Below are the code and all the weights of a small trained network. Each question names an input and a target symbol and asks about switching units off, where a switched-off unit gives its printed mean instead of its output.

import numpy as np


def w(rows, s, z=0):
    codes = np.array(rows[::2]) - 128.0
    scale = np.full(codes.shape[1], s)
    scale[-1] = z or s
    return codes * scale


def f(y):
    return np.maximum(y, 0)


def softmax(a):
    e = np.exp(a - a.max(-1, keepdims=True))
    return e / e.sum(-1, keepdims=True)


def log_softmax(a):
    a = a - a.max(-1, keepdims=True)
    return a - np.log(np.exp(a).sum(-1, keepdims=True))


def net(x, mask):
    ids = ['αβγδζθλφψω'.index(c) for c in x.split()]
    T = len(ids)
    res = E[ids] + P[:T]
    u = 0
    for l in range(2):
        q, k, v = (res @ M[l].T for M in (Q, K, V))
        z = softmax(np.where(np.tri(T) > 0, q @ k.T / 3**0.5, -1e9)) @ v
        res = res + np.where(mask[u], z, O[l][:, -1]) @ O[l][:, :-1]
        u += 1
        y = f(res @ A[l][:, :-1].T + A[l][:, -1])
        res = res + np.where(mask[u : u + 12], y, B[l][:, -1]) @ B[l][:, :-1]
        u += 12
    return log_softmax(res[-1] @ U[:, :-1].T + U[:, -1])


Q, K, V, O, A, B = {}, {}, {}, {}, {}, {}
E = w([
[139,87,83,35],'α',
[60,56,10,112],'β',
[34,131,154,139],'γ',
[11,150,156,158],'δ',
[60,103,203,191],'ζ',
[155,3,70,130],'θ',
[66,105,153,137],'λ',
[59,114,103,114],'φ',
[110,59,217,201],'ψ',
[155,17,239,219],'ω',
],0.0063)
P = w([
[142,130,152,143],'0',
[140,141,56,194],'1',
[120,118,153,120],'2',
[116,125,55,180],'3',
[104,106,156,108],'4',
[109,121,45,175],'5',
[90,93,161,98],'6',
[100,118,31,171],'7',
[76,81,164,87],'8',
[87,118,17,163],'9',
[58,68,168,76],'10',
[77,111,1,160],'11',
[49,56,168,65],'12',
],0.0097)
Q[0] = w([
[171,97,174,44],'0.h0',
[206,191,73,189],'0.h0',
[44,2,75,180],'0.h0',
],0.029)
K[0] = w([
[227,138,85,131],'0.h0',
[92,136,221,172],'0.h0',
[76,2,155,51],'0.h0',
],0.03)
V[0] = w([
[249,56,65,27],'0.h0',
[68,141,140,159],'0.h0',
[119,182,130,117],'0.h0',
],0.018)
O[0] = w([
[10,200,218,206,92],'0.h0',
[153,85,107,93,200],'0.h0',
[162,164,113,89,1],'0.h0',
],0.013,0.0042)
A[0] = w([
[142,165,192,52,189],'0.n0',
[108,150,138,162,97],'0.n1',
[159,148,144,99,120],'0.n2',
[134,149,144,141,152],'0.n3',
[155,171,90,171,253],'0.n4',
[112,136,105,153,240],'0.n5',
[103,95,118,107,154],'0.n6',
[133,94,143,174,39],'0.n7',
[114,108,109,158,87],'0.n8',
[178,119,191,116,31],'0.n9',
[181,105,248,101,163],'0.n10',
[77,85,136,102,100],'0.n11',
],0.014,0.0044)
B[0] = w([
[177,100,82,57,142],'0.n0',
[159,123,78,86,253],'0.n1',
[85,125,120,124,147],'0.n2',
[147,96,114,125,174],'0.n3',
[168,93,57,217,171],'0.n4',
[105,102,148,169,225],'0.n5',
[130,154,174,127,234],'0.n6',
[78,158,83,154,187],'0.n7',
[110,161,159,137,185],'0.n8',
[147,120,183,179,138],'0.n9',
[118,2,87,117,201],'0.n10',
[79,147,172,80,242],'0.n11',
],0.026,0.007)
Q[1] = w([
[105,104,106,150],'1.h0',
[201,253,170,96],'1.h0',
[126,97,140,144],'1.h0',
],0.02)
K[1] = w([
[65,128,135,106],'1.h0',
[206,164,67,250],'1.h0',
[111,117,121,111],'1.h0',
],0.017)
V[1] = w([
[138,90,145,248],'1.h0',
[176,117,173,97],'1.h0',
[131,205,128,161],'1.h0',
],0.011)
O[1] = w([
[49,173,253,43,102],'1.h0',
[181,78,176,175,101],'1.h0',
[80,40,107,60,1],'1.h0',
],0.0071,0.026)
A[1] = w([
[78,32,145,175,77],'1.n0',
[165,8,20,92,143],'1.n1',
[187,181,22,129,142],'1.n2',
[87,124,184,25,77],'1.n3',
[215,120,112,61,2],'1.n4',
[255,168,116,67,184],'1.n5',
[101,180,154,77,71],'1.n6',
[22,158,88,76,57],'1.n7',
[230,64,63,94,95],'1.n8',
[158,68,229,86,41],'1.n9',
[108,192,152,191,212],'1.n10',
[45,42,165,33,188],'1.n11',
],0.0086,0.0065)
B[1] = w([
[140,132,55,97,210],'1.n0',
[59,81,138,210,253],'1.n1',
[205,129,192,120,253],'1.n2',
[133,125,47,74,157],'1.n3',
[38,76,83,83,168],'1.n4',
[152,144,63,24,234],'1.n5',
[114,76,101,147,142],'1.n6',
[213,196,109,196,230],'1.n7',
[67,219,150,140,250],'1.n8',
[197,114,68,190,152],'1.n9',
[114,67,138,75,222],'1.n10',
[113,112,250,112,231],'1.n11',
],0.023,0.013)
U = w([
[95,53,162,249,141],'α',
[74,37,239,57,183],'β',
[23,123,142,116,2],'γ',
[122,196,99,35,87],'δ',
[98,37,2,118,194],'ζ',
[220,203,232,186,137],'θ',
[81,158,130,155,138],'λ',
[232,83,103,53,142],'φ',
[231,130,26,187,93],'ψ',
[221,4,123,169,86],'ω',
],0.004,0.0048)

Each question gives the input, a string of symbols that net reads in full, and the target symbol t.
The units are the heads (3 rows each of Q, K, V and O) and the neurons (one row each of A and B). Each row of codes is followed by its name. A weight is (code - 128) times the scale printed after its matrix; where a second scale follows, it is the last column's (O, A, B and U).
mask holds one flag per unit, layer by layer, with each layer's heads first. A switched-off unit (its flag False) gives its mean, the last column of its rows in O or B, instead of its output. The means were averaged over made-up inputs and are rounded, as every weight is.
A unit's drop is (log p(t) with every unit on - log p(t) with that unit switched off) / (log p(t) with every unit on - log p(t) with every unit switched off).
The circuit of an input: a set's keep is (log p(t) with only the set's units on - log p(t) with every unit switched off) / (log p(t) with every unit on - log p(t) with every unit switched off). Starting from the 12 units with the biggest drops (on a tie, the unit counted first), units are removed one at a time, each time the one whose removal leaves the highest keep (on an exact tie, the one counted first), for as long as the keep stays at least 0.8.
circuit, biggest first: the units of the circuit, biggest drop first
top k neurons: the k neurons with the biggest drops, biggest first
k most important neurons of layer l: the k neurons of layer l with the biggest drops, biggest first
input δ ζ ω α ψ δ ψ ω ψ, target α: circuit, biggest first	[0.n10, 1.n1]
input γ ζ θ ψ λ θ, target θ: circuit, biggest first	[0.h0, 1.n2, 1.n8]
input ζ ψ ζ, target ζ: circuit, biggest first	[0.h0, 1.n4]
input ψ θ ζ ω, target δ: circuit, biggest first	[0.h0, 1.n5, 1.n8]
input ψ λ θ, target θ: 3 most important neurons of layer 0	[0.n7, 0.n1, 0.n11]
input β ψ ω ζ ψ β φ δ ω θ φ θ, target α: 2 most important neurons of layer 1	[1.n1, 1.n7]
input ω ψ ω α β δ ζ ψ ω ζ θ ζ φ, target θ: top 2 neurons	[1.n7, 1.n11]
input ψ ω α ζ ζ ζ ζ ω, target δ: 4 most important neurons of layer 1	[1.n5, 1.n8, 1.n4, 1.n2]
input ζ α ζ, target α: top 3 neurons	[0.n1, 0.n0, 1.n5]
input θ θ ψ, target θ: circuit, biggest first	[1.h0, 1.n7, 0.h0]
input ψ γ ψ, target ψ: top 3 neurons	[0.n1, 0.n9, 1.n9]
input ζ β β δ α ζ δ, target α: top 2 neurons	[0.n1, 0.n0]
input ζ ζ γ θ δ ψ, target γ: circuit, biggest first	[1.n1, 1.n8, 0.h0, 1.n5]
input ψ ζ α ζ ψ θ ω, target θ: top 2 neurons	[1.n7, 0.n7]
input ψ ψ β ψ, target ζ: top 3 neurons	[0.n4, 1.n11, 1.n2]
input ζ ζ ψ ζ ψ ζ θ β ζ ω ζ β γ, target β: circuit, biggest first	[1.n11, 0.n1, 1.h0]
input α ζ δ γ ψ, target α: 4 most important neurons of layer 0	[0.n1, 0.n10, 0.n0, 0.n6]
input λ ω δ ψ γ, target γ: 4 most important neurons of layer 1	[1.n8, 1.n1, 1.n4, 1.n7]
input λ θ δ β β, target β: most important neuron of layer 1	[1.n11]
input γ β γ ζ ζ ζ ζ δ ζ ζ φ, target β: top 2 neurons	[1.n7, 0.n10]
input δ φ δ ζ, target γ: top 2 neurons	[1.n1, 1.n8]
